Here is a tiny trained network, its code and every weight. The questions are about switching its units off for an input and a class, where a switched-off unit gives its printed mean instead of its output.

import numpy as np


def w(rows, s, z=0):
    codes = np.array(rows[::2]) - 128.0
    scale = np.full(codes.shape[1], s)
    scale[-1] = z or s
    return codes * scale


def f(y):
    return y / 2 * (1 + np.tanh(0.7978845608 * (y + 0.044715 * y**3)))


def log_softmax(a):
    a = a - a.max(-1, keepdims=True)
    return a - np.log(np.exp(a).sum(-1, keepdims=True))


def net(x, mask):
    res = np.array(x, float).reshape(1, 4) / 4 @ E
    y = f(res @ A[0][:, :-1].T + A[0][:, -1])
    res = res + np.where(mask, y, B[0][:, -1]) @ B[0][:, :-1]
    return log_softmax(res[-1] @ U[:, :-1].T + U[:, -1])


A, B = {}, {}
E = w([
[228,121,156,126,175],'x0',
[126,119,105,70,163],'x1',
[60,90,246,127,178],'x2',
[97,78,87,169,217],'x3',
],0.012)
A[0] = w([
[225,233,79,177,240,138],'neuron 0',
[57,101,137,131,160,86],'neuron 1',
[177,75,213,121,165,41],'neuron 2',
[115,140,159,85,99,177],'neuron 3',
[96,179,107,188,117,170],'neuron 4',
[179,233,180,103,115,233],'neuron 5',
[45,189,199,80,61,210],'neuron 6',
[224,108,99,124,122,151],'neuron 7',
[212,67,205,144,212,49],'neuron 8',
[104,118,15,145,164,251],'neuron 9',
[142,146,119,152,45,223],'neuron 10',
[59,70,151,146,246,190],'neuron 11',
[89,151,164,62,87,189],'neuron 12',
[171,84,104,228,145,130],'neuron 13',
[206,96,216,130,110,140],'neuron 14',
[122,47,16,100,115,241],'neuron 15',
[200,182,78,105,52,172],'neuron 16',
[227,192,124,87,2,124],'neuron 17',
[131,150,37,159,114,196],'neuron 18',
[177,83,73,204,224,99],'neuron 19',
[176,82,213,114,157,50],'neuron 20',
[76,49,90,195,114,141],'neuron 21',
],0.0097,0.0027)
B[0] = w([
[178,219,178,172,178,201],'neuron 0',
[19,173,143,197,211,162],'neuron 1',
[101,42,37,102,4,181],'neuron 2',
[142,177,229,68,75,158],'neuron 3',
[136,95,99,136,95,151],'neuron 4',
[86,199,136,37,194,199],'neuron 5',
[179,244,213,156,85,209],'neuron 6',
[73,241,177,80,180,182],'neuron 7',
[195,89,108,150,39,203],'neuron 8',
[144,61,212,196,30,202],'neuron 9',
[219,214,62,13,108,186],'neuron 10',
[109,107,138,199,125,221],'neuron 11',
[170,106,248,93,110,175],'neuron 12',
[210,144,199,91,156,162],'neuron 13',
[110,146,24,94,164,186],'neuron 14',
[236,66,136,159,112,198],'neuron 15',
[103,126,107,82,144,225],'neuron 16',
[93,100,84,68,183,248],'neuron 17',
[199,116,131,166,43,193],'neuron 18',
[222,122,180,149,135,197],'neuron 19',
[131,64,34,42,15,179],'neuron 20',
[127,175,58,220,126,163],'neuron 21',
],0.005,0.013)
U = w([
[115,138,112,33,4,102],'0',
[145,176,231,114,95,250],'1',
[131,92,43,173,65,155],'2',
[51,147,128,174,154,6],'3',
[100,184,66,61,195,35],'4',
],0.011,0.0019)

Each question gives the input, the list of numbers given to net, and the class t.
The units are the neurons (one row each of A and B). Each row of codes is followed by its name. A weight is (code - 128) times the scale printed after its matrix; where a second scale follows, it is the last column's (A, B and U).
mask holds one flag per neuron, in row order. A switched-off neuron (its flag False) gives its mean, the last column of its row in B, instead of its output. The means were averaged over made-up inputs and are rounded, as every weight is.
A unit's drop is (log p(t) with every unit on - log p(t) with that unit switched off) / (log p(t) with every unit on - log p(t) with every unit switched off).
The circuit of an input: a set's keep is (log p(t) with only the set's units on - log p(t) with every unit switched off) / (log p(t) with every unit on - log p(t) with every unit switched off). Starting from the 12 units with the biggest drops (on a tie, the unit counted first), units are removed one at a time, each time the one whose removal leaves the highest keep (on an exact tie, the one counted first), for as long as the keep stays at least 0.8.
circuit, biggest first: the units of the circuit, biggest drop first
k most important neurons: the k neurons with the biggest drops, biggest first
drop of u: that unit's drop, to one decimal
input [-8,7,2,2], class 3: circuit, biggest first -> (neuron 1; neuron 10)
input [1,-2,6,-7], class 0: circuit, biggest first -> (neuron 20; neuron 2)
input [-6,8,7,1], class 3: circuit, biggest first -> (neuron 1)
input [7,5,0,-2], class 4: circuit, biggest first -> (neuron 9; neuron 14)
input [3,-1,-7,1], class 1: circuit, biggest first -> (neuron 0; neuron 7)
input [2,7,-1,5], class 1: circuit, biggest first -> (neuron 19; neuron 9)
input [4,-3,1,5], class 2: circuit, biggest first -> (neuron 6; neuron 8)
input [1,8,5,-2], class 0: 3 most important neurons -> (neuron 20; neuron 2; neuron 0)
input [-6,-6,7,1], class 3: 2 most important neurons -> (neuron 1; neuron 21)
input [1,-5,-2,7], class 1: 3 most important neurons -> (neuron 13; neuron 19; neuron 2)
input [7,-4,3,8], class 2: drop of neuron 20 -> 0.1
input [-3,8,3,6], class 3: drop of neuron 1 -> 0.2
input [2,4,6,-8], class 0: drop of neuron 20 -> 0.3
input [-7,1,2,-8], class 1: circuit, biggest first -> (neuron 6)
